Below are the code and all the weights of a small trained network. Each question names an input and a class and asks about switching units off, where a switched-off unit gives its printed mean instead of its output.

import numpy as np


def w(rows, s, z=0):
    codes = np.array(rows[::2]) - 128.0
    scale = np.full(codes.shape[1], s)
    scale[-1] = z or s
    return codes * scale


def norm(h):
    return h / np.sqrt((h * h).mean(-1, keepdims=True) + 1e-5)


def f(y):
    return np.maximum(y, 0)


def log_softmax(a):
    a = a - a.max(-1, keepdims=True)
    return a - np.log(np.exp(a).sum(-1, keepdims=True))


def net(x, mask):
    res = np.array(x, float).reshape(1, 5) / 4 @ E
    u = 0
    for l in range(3):
        y = f(norm(res) @ A[l][:, :-1].T + A[l][:, -1])
        res = res + np.where(mask[u : u + 7], y, B[l][:, -1]) @ B[l][:, :-1]
        u += 7
    return log_softmax(norm(res)[-1] @ U[:, :-1].T + U[:, -1])


A, B = {}, {}
E = w([
[53,73,128,104],'x0',
[152,94,69,2],'x1',
[168,192,129,124],'x2',
[5,68,148,122],'x3',
[210,21,93,183],'x4',
],0.003)
A[0] = w([
[255,175,117,186,247],'L0N0',
[43,109,179,100,160],'L0N1',
[86,46,33,110,144],'L0N2',
[154,159,220,149,112],'L0N3',
[75,139,105,140,124],'L0N4',
[220,133,100,216,170],'L0N5',
[147,199,202,14,38],'L0N6',
],0.0057,0.0016)
B[0] = w([
[157,55,70,83,254],'L0N0',
[213,116,110,156,204],'L0N1',
[146,189,254,71,197],'L0N2',
[91,51,144,122,173],'L0N3',
[165,138,85,186,158],'L0N4',
[205,128,67,141,220],'L0N5',
[24,156,70,63,196],'L0N6',
],0.0069,0.0044)
A[1] = w([
[93,188,79,113,32],'L1N0',
[105,131,3,90,176],'L1N1',
[49,138,137,122,55],'L1N2',
[118,144,144,181,58],'L1N3',
[115,109,118,93,254],'L1N4',
[170,67,172,146,125],'L1N5',
[151,108,89,120,56],'L1N6',
],0.0072,0.00066)
B[1] = w([
[93,162,141,89,185],'L1N0',
[107,156,80,172,254],'L1N1',
[188,112,75,135,175],'L1N2',
[141,110,117,254,151],'L1N3',
[78,169,149,192,179],'L1N4',
[66,169,123,75,204],'L1N5',
[137,93,177,148,177],'L1N6',
],0.0078,0.0045)
A[2] = w([
[84,83,89,180,103],'L2N0',
[119,79,127,107,12],'L2N1',
[155,35,121,142,29],'L2N2',
[181,116,90,109,146],'L2N3',
[60,44,116,187,250],'L2N4',
[84,53,255,54,177],'L2N5',
[130,129,127,127,104],'L2N6',
],0.0068,0.0018)
B[2] = w([
[135,163,178,120,201],'L2N0',
[94,103,124,117,133],'L2N1',
[61,164,107,153,190],'L2N2',
[136,67,142,125,212],'L2N3',
[148,154,185,136,239],'L2N4',
[157,64,211,3,252],'L2N5',
[160,165,100,116,128],'L2N6',
],0.0062,0.0033)
U = w([
[222,53,8,160,1],'0',
[118,172,203,241,234],'1',
[26,247,26,94,253],'2',
[123,104,224,20,4],'3',
],0.012,0.00032)

Each question gives the input, the list of numbers given to net, and the class t.
The units are the neurons (one row each of A and B). Each row of codes is followed by its name. A weight is (code - 128) times the scale printed after its matrix; where a second scale follows, it is the last column's (A, B and U).
mask holds one flag per neuron, layer by layer. A switched-off neuron (its flag False) gives its mean, the last column of its row in B, instead of its output. The means were averaged over made-up inputs and are rounded, as every weight is.
A unit's drop is (log p(t) with every unit on - log p(t) with that unit switched off) / (log p(t) with every unit on - log p(t) with every unit switched off).
The circuit of an input: a set's keep is (log p(t) with only the set's units on - log p(t) with every unit switched off) / (log p(t) with every unit on - log p(t) with every unit switched off). Starting from the 12 units with the biggest drops (on a tie, the unit counted first), units are removed one at a time, each time the one whose removal leaves the highest keep (on an exact tie, the one counted first), for as long as the keep stays at least 0.8.
units of the circuit, in order: the units of the circuit, biggest drop first
top k neurons: the k neurons with the biggest drops, biggest first
top k neurons in layer l: the k neurons of layer l with the biggest drops, biggest first
input [-8,-2,-7,5,2], class 1: units of the circuit, in order : L0N0
input [-1,-3,-8,1,2], class 3: top 3 neurons : L1N1, L1N5, L0N2
input [5,-2,5,4,-4], class 1: units of the circuit, in order : L0N1, L1N5, L0N0
input [4,-5,-6,3,0], class 1: units of the circuit, in order : L0N0, L1N3
input [-7,-5,-2,2,2], class 0: top 2 neurons in layer 0 : L0N5, L0N0
input [7,3,4,-7,0], class 2: top 4 neurons : L0N6, L0N1, L1N1, L1N4
input [4,-2,2,3,0], class 1: top 4 neurons : L0N0, L0N4, L1N3, L2N5
input [4,-7,-6,8,8], class 3: top 3 neurons in layer 1 : L1N1, L1N5, L1N4
input [-7,8,0,-4,-2], class 2: top 2 neurons : L0N6, L0N1
input [4,-7,3,1,-8], class 1: top 3 neurons in layer 1 : L1N3, L1N5, L1N1
input [8,-5,-5,2,8], class 3: top 2 neurons : L2N5, L0N2
input [5,6,-4,-5,-4], class 2: top 2 neurons : L0N6, L2N5
